Each row of numbers belongs to one of the things below and depends on some of the facts about them. Some rows are named. Which thing is each other row?

Facts:
(bavabrar, β, 935); (bidal, β, 298); (bodrak, β, 935); (bopak, β, 298); (bropul, β, 298); (brotan, β, 935); (bubri, β, 935)
(delak, β, 298); (distu, β, 298); (dresatrok, β, 935); (droskun, β, 298); (duflin, β, 935); (fegor, β, 298); (fiski, β, 935)
(flesan, β, 935); (fliges, β, 935); (fliskon, β, 298); (flukel, β, 935); (fluklek, β, 298); (fofla, β, 298); (foler, β, 298)
(fosko, β, 298); (fuza, β, 298); (gaklol, β, 298); (gaskodrom, β, 935); (getozin, β, 298); (gezim, β, 935); (gofloner, β, 298)
(grefum, β, 298); (gremi, β, 298); (gretir, β, 298); (grike, β, 935); (grube, β, 298); (grufletu, β, 298); (grugrel, β, 935)
(gustegron, β, 935); (gutru, β, 298); (kapaklal, β, 298); (kavudin, β, 935); (kavunel, β, 935); (kista, β, 298); (klograsen, β, 935)
(kluples, β, 935); (kodrum, β, 935); (lavos, β, 298); (lebem, β, 935); (liga, β, 935); (lobun, β, 298); (lukletil, β, 935)
(mabis, β, 298); (matren, β, 935); (metol, β, 298); (mipler, β, 298); (mistin, β, 935); (mitus, β, 935); (naskeskek, β, 298)
(nidra, β, 298); (nopin, β, 298); (pedir, β, 935); (peflidru, β, 298); (pibrok, β, 298); (pitror, β, 935); (plaganan, β, 935)
(plipak, β, 298); (pudu, β, 935); (putriplun, β, 298); (ragil, β, 298); (ragube, β, 298); (reskir, β, 935); (rikek, β, 935)
(rodun, β, 298); (romun, β, 935); (rovom, β, 298); (ruklibre, β, 935); (ruzir, β, 935); (sabranum, β, 298); (sebren, β, 935)
(sifus, β, 935); (skekikan, β, 298); (skodre, β, 935); (skovum, β, 935); (somam, β, 298); (sudrofli, β, 935); (temuk, β, 935)
(testim, β, 298); (tidu, β, 298); (tragresi, β, 935); (trupe, β, 298); (truplistor, β, 935); (tubrak, β, 298); (turur, β, 298)
(vifutir, β, 935); (vitri, β, 935); (vobu, β, 935); (voses, β, 935); (zapebren, β, 298); (zedire, β, 935); (zetrin, β, 935)
(zipi, β, 298); (zube, β, 935); (zumastir, β, 298); (zutefes, β, 935); (bavabrar, Ω, distu); (bidal, Ω, getozin); (bodrak, Ω, gaskodrom)
(bopak, Ω, grufletu); (britri, Ω, fiski); (bropul, Ω, bavabrar); (brotan, Ω, zedire); (buva, Ω, fodrak); (dazigur, Ω, zadrek); (delak, Ω, fluklek)
(deskoski, Ω, naska); (distu, Ω, kodrum); (dresatrok, Ω, pedir); (droskun, Ω, ruklibre); (fegor, Ω, naskeskek); (flesan, Ω, pudu); (fliges, Ω, mistin)
(flukel, Ω, fliskon); (foler, Ω, romun); (fosko, Ω, grube); (fuza, Ω, putriplun); (gagror, Ω, ragil); (gaklol, Ω, kapaklal); (gaskodrom, Ω, mifli)
(getozin, Ω, zapebren); (gezim, Ω, sebren); (gofloner, Ω, fegor); (grefum, Ω, lebem); (gretir, Ω, nidra); (grike, Ω, zetrin); (grufletu, Ω, rodun)
(grugrel, Ω, ruzir); (gutru, Ω, gustegron); (kapaklal, Ω, bubri); (kavunel, Ω, testim); (kinifo, Ω, fosko); (kista, Ω, lobun); (klograsen, Ω, mabis)
(lobun, Ω, matren); (lukletil, Ω, metol); (mabis, Ω, fofla); (matren, Ω, bopak); (metol, Ω, duflin); (mifli, Ω, flukel); (mipler, Ω, plipak)
(mistin, Ω, rikek); (mitus, Ω, britri); (naskeskek, Ω, dresatrok); (nidra, Ω, voses); (noflak, Ω, dazigur); (nopin, Ω, skebrol); (pedir, Ω, klograsen)
(peme, Ω, skodre); (pibrok, Ω, brotan); (pitror, Ω, somam); (plaganan, Ω, zumastir); (putriplun, Ω, vobu); (ragube, Ω, pitror); (reskir, Ω, skekikan)
(rikek, Ω, kinifo); (romun, Ω, voro); (ruklibre, Ω, fetruk); (sabranum, Ω, gremi); (skebrol, Ω, truplistor); (skodre, Ω, vitri); (skovum, Ω, delak)
(somam, Ω, gretir); (stefli, Ω, zutefes); (sudrofli, Ω, sabranum); (temuk, Ω, drofo); (testim, Ω, mipler); (toza, Ω, peme); (tragresi, Ω, flesan)
(trupe, Ω, droskun); (truplistor, Ω, toza); (tubrak, Ω, grike); (turur, Ω, bidal); (vobu, Ω, foler); (voro, Ω, buva); (voses, Ω, lavos)
(zadrek, Ω, peflidru); (zapebren, Ω, tubrak); (zedire, Ω, vifutir); (zetrin, Ω, reskir); (zipi, Ω, turur); (zutefes, Ω, noflak); (britri, Λ, rodun)
(britri, Λ, vobu); (britri, Λ, zube); (dazigur, Λ, peme); (dazigur, Λ, gaklol); (distu, Λ, bodrak); (dresatrok, Λ, skuplidon); (dresatrok, Λ, flukel)
(duflin, Λ, rovom); (duflin, Λ, trupe); (duflin, Λ, bavabrar); (fiski, Λ, pibrok); (fiski, Λ, fuza); (flesan, Λ, testim); (flesan, Λ, mistin)
(flesan, Λ, fodrak); (fliges, Λ, mistin); (fliges, Λ, peflidru); (fliges, Λ, lukletil); (fliges, Λ, plunil); (gaskodrom, Λ, zutefes); (gaskodrom, Λ, kista)
(gofloner, Λ, logro); (gofloner, Λ, skodre); (gremi, Λ, delak); (gremi, Λ, somam); (gremi, Λ, foler); (gretir, Λ, vobu); (gretir, Λ, lavos)
(grike, Λ, mitus); (grike, Λ, gaklol); (grotru, Λ, rinaplos); (grotru, Λ, bodrak); (grotru, Λ, putriplun); (grubir, Λ, romun); (grubir, Λ, plunil)
(grugrel, Λ, skadun); (grugrel, Λ, steklus); (grugrel, Λ, sifus); (grugrel, Λ, lavos); (grugrel, Λ, sudrofli); (gutru, Λ, rinaplos); (gutru, Λ, matren)
(gutru, Λ, noflak); (gutru, Λ, turur); (kavudin, Λ, rovom); (kavudin, Λ, peme); (kavunel, Λ, reskir); (kavunel, Λ, trupe); (kluples, Λ, pitror)
(kluples, Λ, ruzir); (kluples, Λ, sudrofli); (kluples, Λ, plipak); (lebem, Λ, skebrol); (mipler, Λ, liga); (mipler, Λ, fliskon); (mipler, Λ, naska)
(nalam, Λ, bropul); (nutrabral, Λ, ruzir); (nutrabral, Λ, deskoski); (nutrabral, Λ, stiko); (ragil, Λ, bidal); (ragube, Λ, steklus); (ragube, Λ, putriplun)
(ragube, Λ, vitri); (rikek, Λ, brotan); (rikek, Λ, bodrak); (rikek, Λ, skuplidon); (rikek, Λ, grube); (rikek, Λ, putriplun); (sebren, Λ, munak)
(sebren, Λ, sifus); (sebren, Λ, klograsen); (sebren, Λ, voro); (sebren, Λ, zumastir); (skekikan, Λ, trupe); (skekikan, Λ, flukel); (temuk, Λ, kapaklal)
(temuk, Λ, stugin); (toza, Λ, plaganan); (toza, Λ, kapaklal); (toza, Λ, skovum); (voses, Λ, metol); (zapebren, Λ, trupe); (zapebren, Λ, drofo)
(zapebren, Λ, delak); (zapebren, Λ, fliskon); (zapebren, Λ, ruklibre); (zapebren, Λ, skovum); (zetrin, Λ, bidal); (zetrin, Λ, zutefes); (zetrin, Λ, putriplun)
(bavabrar, α, stugin); (bidal, α, fodrak); (bodrak, α, plunil); (bopak, α, peme); (britri, α, steklus); (bropul, α, stugin); (brotan, α, stefli)
(bubri, α, logro); (buva, α, rinaplos); (dazigur, α, skuplidon); (delak, α, stiko); (deskoski, α, skadun); (distu, α, stugin); (dresatrok, α, deskoski)
(drofo, α, nutrabral); (droskun, α, nalam); (duflin, α, voro); (fegor, α, deskoski); (fetruk, α, nalam); (fiski, α, steklus); (flesan, α, noflak)
(fliges, α, skivol); (fliskon, α, plunil); (flukel, α, plunil); (fluklek, α, stiko); (fodrak, α, rinaplos); (fofla, α, deskoski); (foler, α, rinaplos)
(fosko, α, skivol); (fuza, α, rinaplos); (gagror, α, grubir); (gaklol, α, logro); (gaskodrom, α, plunil); (getozin, α, fodrak); (gezim, α, kinifo)
(gofloner, α, deskoski); (grefum, α, fetruk); (gremi, α, naska); (gretir, α, zadrek); (grike, α, fodrak); (grotru, α, drostul); (grube, α, skivol)
(grufletu, α, peme); (grugrel, α, subrir); (gustegron, α, dazigur); (gutru, α, dazigur); (kapaklal, α, logro); (kavudin, α, gagror); (kavunel, α, mifli)
(kinifo, α, skivol); (kista, α, peme); (klograsen, α, deskoski); (kluples, α, drofo); (kodrum, α, stugin); (lavos, α, zadrek); (lebem, α, fetruk)
(liga, α, segar); (lobun, α, peme); (lukletil, α, voro); (mabis, α, deskoski); (matren, α, peme); (metol, α, voro); (mifli, α, plunil)
(mipler, α, mifli); (mistin, α, skivol); (mitus, α, steklus); (naska, α, skadun); (naskeskek, α, deskoski); (nidra, α, zadrek); (noflak, α, skuplidon)
(nopin, α, tretre); (pedir, α, deskoski); (peflidru, α, skuplidon); (peme, α, tretre); (pibrok, α, stefli); (pitror, α, zadrek); (plaganan, α, britri)
(plipak, α, mifli); (pudu, α, noflak); (putriplun, α, rinaplos); (ragil, α, grubir); (ragube, α, zadrek); (reskir, α, fodrak); (rikek, α, skivol)
(rodun, α, peme); (romun, α, rinaplos); (rovom, α, munak); (ruklibre, α, nalam); (ruzir, α, subrir); (sabranum, α, naska); (sebren, α, kinifo)
(sifus, α, buva); (skebrol, α, tretre); (skekikan, α, fodrak); (skodre, α, tretre); (skovum, α, stiko); (somam, α, zadrek); (stefli, α, skuplidon)
(sudrofli, α, naska); (temuk, α, nutrabral); (testim, α, mifli); (tidu, α, toza); (toza, α, tretre); (tragresi, α, noflak); (trupe, α, nalam)
(truplistor, α, tretre); (tubrak, α, fodrak); (turur, α, fodrak); (vifutir, α, stefli); (vitri, α, tretre); (vobu, α, rinaplos); (voro, α, rinaplos)
(voses, α, zadrek); (zadrek, α, skuplidon); (zapebren, α, fodrak); (zedire, α, stefli); (zetrin, α, fodrak); (zipi, α, fodrak); (zube, α, grotru)
(zumastir, α, britri); (zutefes, α, skuplidon)

Named rows:
gutru: [  8  -8  -4  19 -19  10  19   5 -12 -38  15 -14  13  -2  -8 -24  13 -43
 -16 -12 -35 -20  44  24   2 -42]
duflin: [  6 -29  17 -50   4  30  -9 -33  34  27  -9  26   1  37 -37  54 -33  46
   4  12  38  -8   9  16   8 -41]
voro: [ 15  -1 -33  16   6 -24  12  19  -6   9  33   4   1  -1  18 -10  28  36
 -24  33   1  49 -24 -30 -22  20]
lukletil: [-15 -16   2 -32 -15  28 -23 -27  28  31 -26  17   7  36  10  41 -42  -7
  19  -9  -8   8  20  -5 -12  24]
pedir: [ -4  19  35 -34  21   0 -28   1  31  45 -63 -25 -15  12  -4  29 -27  15
  18  15  34  -3  -4  26  -6  35]
skekikan: [ 24 -32 -13 -27 -63   8  23  12 -52  -3  19  45 -33  14 -38   3  29  61
 -74  13  20 -19  14  -9   0 -61]
plaganan: [ -8   8  22 -35  23  18 -21 -16  25  30 -32 -21  11  25   1  40 -53 -19
  16   3  -4   2  26   8   7  32]
zumastir: [-13  11   5   4 -18 -22  -2  -6 -34 -12  16 -18   2 -19   8 -17  22 -23
   0 -20 -17 -10  17 -18   7 -15]
getozin: [-11 -33  -5   2 -35 -28 -16   3 -11  16  11 -19 -10   3  10 -23  46   6
 -23  -4 -26  10  -6 -29 -11 -21]
bidal: [-21 -47  -6  40 -66 -11  -5  -6 -17 -11  14  22  -6  -7   8 -31  40   4
 -25 -30 -28   3 -38 -11   1 -13]
skebrol: [  3  36 -18  28  35 -25  23   1 -18 -18  49   1  19 -23  13   1   4   4
  13   4  -5  31 -19 -16   4  12]
pudu: [-11 -41  15 -10  -4  53 -19 -18  21  18 -31  56 -35   2   3   6 -30   8
  32 -28  26 -41 -22   0  -1  24]
bropul: [-14   9   2   0 -23 -13   4  -2 -35 -20   8 -15   4  -6   8 -17  16 -33
  -1 -10 -40  -5  32 -12  -6 -17]
ragube: [ 28 -17   6  28   2   3  13  16   2 -27   5 -47  24   8 -11 -34   8 -61
 -35 -12 -40   1  43  40  28 -35]
somam: [ -1 -20  -5   8   0  -6  -8  10 -17  -5  10 -15 -27 -20   7 -40  35 -26
  -2 -21 -12 -27  11 -25   6 -26]
sabranum: [ -8  32  19   3   3 -40 -12   8 -27   0  15 -49   8 -21   3 -12  12 -32
 -13  -5 -17   0  17 -13  27 -11]
zipi: [-15 -15  -6   4 -36 -18  -2  -8 -26   4  20 -12  10  11  15  -8  20 -21
 -22  -7 -51  17  28 -34  -1 -19]
rodun: [-17  -3  -7   2 -54 -14   7  22 -44 -30 -13  20 -29 -24  -2 -33  44  13
 -12  -7  -6 -34 -25 -11 -22   5]
droskun: [-24  -9   2  18 -36  -3   3  -5 -45 -26  22  23 -17 -25   6 -22  23  -5
  -5 -28 -23 -24 -16 -20  11 -13]

Rows to name:
No name comes twice in this set of rows, the named rows included.
[  7  -1  48 -39  44  16 -28 -15  12  69 -44 -17 -32  27 -18  40 -35  29
   9  16  32   1   7  13  10   2] | flukel
[ -2 -49 -21   9 -30  18  15  24   5 -61   8  22  -7  -8 -15 -48  35 -12
 -10 -13  -7 -62 -35   6  -8 -41] | gretir
[ 12 -12  15  56 -28 -13  15  -6  -7 -16  -2 -15  14 -18 -16 -27  37 -15
 -29 -17  -7  10  10  51  13 -41] | distu
[  0 -50  -8 -14 -57   3  16   5 -31 -14  18  30 -18  19 -29 -14  36  47
 -47  10  -8 -21 -28 -11  -3 -62] | zapebren
[-10  23   3   2 -32 -14  19   2 -20 -49  10 -15  32  -5 -21  -8  11 -28
  -2  -1 -31 -16  22  26  -1 -38] | gofloner
[  8   2  36 -21   3  27  -2 -21  27  23 -46  19  -8  19 -39  40 -23  39
  16  10  43  -7  -7  58  -4 -16] | dresatrok
[ 26  -9 -45   9  44   0  32  29  33 -49  51   2  21   0  -6 -32  17   3
   7  27   7  -2 -37  -5 -10 -26] | dazigur
[ 15 -12   4  -3  18 -18  -7  31 -15  12  -5 -56 -32  -8   6 -45  35 -25
 -20   7 -16 -21  17 -15   3 -15] | nidra
[ 18   0 -25  37  55   4  16  10  -6  -1  45   1 -12 -21  23 -33  12   0
  12   3  -4  18 -16 -25   6   2] | noflak
[ 11   6  29 -49  11  51   3 -30   5  17 -22  30  -1  41 -38  59 -55  13
  13  12  18 -12  37  34  11 -35] | kavunel
[ 39 -25   4  -7 -34   7 -16   5  72  35 -53 -14  23  33 -15  38 -21  21
 -59  13  42  26  27  59   3  26] | zetrin
[-31  -7 -10  -1 -46   1   9  11 -33 -54  15  22   4  -8   6 -24  16 -27
   7 -14 -44 -33 -14 -25 -10 -13] | gaklol

Now the same things, written a new way:
Named rows:
liga: [ 41  -8  16 -53 -17  -9 -20 -49  19 -11   2 -19  42]
segar: [  0  -1  19  26 -12   0 -37 -15  24 -67  38 -21   5]
pudu: [  7  10  29 -66 -17 -15  18  -8  -5 -23  29 -11  36]
stefli: [ -2  15  16  16  -4 -22 -10  15   5 -74  -2 -16   0]
pibrok: [ -3 -17 -29  68 -15 -39  12  37 -12 -66   0  -2   2]
zube: [ 16 -14  30 -31 -27   3 -20 -51  12  -7  46  27  20]
plipak: [ -2 -31 -44  10  12 -17 -30  61  28 -38 -26  82 -29]
mifli: [ 17   3   9 -23   2  -1 -36  26  32 -61 -10   4 -14]
bopak: [  5 -27 -25  -3  11 -13 -42  41  26 -48   2  15   3]
kista: [ 18 -26 -29  50  -1  -9 -42  20   2 -59 -24  36 -14]
ragil: [ 17   0 -22  23  24  -6 -47  66  -8 -50 -26  31  -8]
grubir: [ 12  24  26 -19  35   0 -52  26  21 -56  -6 -11  -2]
zetrin: [ -3  42  24 -31  81  27 -53 -31   0  52  15  64  13]
zapebren: [ 28  28 -34  39  72   5 -78  37  15  -4  -9 -67  51]
gofloner: [ 21  -9 -13  37  20 -10 -78  22 -13 -76  -7  -4  11]
sebren: [ 28  27  59 -61  17  17 -47 -20 -17 -21  23  39  28]
somam: [ -5 -22 -33  36 -19 -47  23  51  12 -58  20 -48  27]
steklus: [ -6 -16  15  26 -16   0 -22   2  36 -56  15  72 -29]
voses: [-22  27  17 -95  42 -29  10   8  -9  18   0   8  22]

Name these rows:
No name comes twice in this set of rows, the named rows included.
[ -5  -9 -38  64  49   7 -53  23  24  13  11  33   6] | tubrak
[ 29 -19  17 -69 -20  -5  -1 -39  29  -2  13   2  37] | flukel
[ -1 -17  -3 -12  -1 -13 -33 -17  54 -47  13 -12  -1] | peme
[-67 -33 -32  44  17 -53  28  43  13 -28  32  58 -37] | lavos
[ 55   3  27  21 -19  21 -28 -65   6  -1  10  17  42] | lukletil
[ 18 -39 -39  76 -16   2 -20  35  21 -31 -17  87 -23] | putriplun
[ 43 -17  17 -47 -37  -4 -14 -45  14 -23  -4  28  21] | mistin
[ 50  37  39 -68  32  12 -53 -24 -26 -15 -28   9  27] | fliges
[  1 -12  13  24 -29 -10 -22 -20  45 -62  28  -1  -5] | plunil
[ 26 -24 -46  69   1  13 -32  53  34 -12 -19  89  -8] | bidal
[ 19  -7  20 -19 -16  10 -22 -57  25  27  48  16  33] | romun
[-37 -22 -35  24  22 -44  -4  50  16 -29   3   8 -13] | peflidru
[-18  -1   4  16  35  10 -34   2  46 -13   4  74 -30] | voro
[ 11  21 -43  42 102  -2 -77  38  15  25 -49   4  11] | skekikan

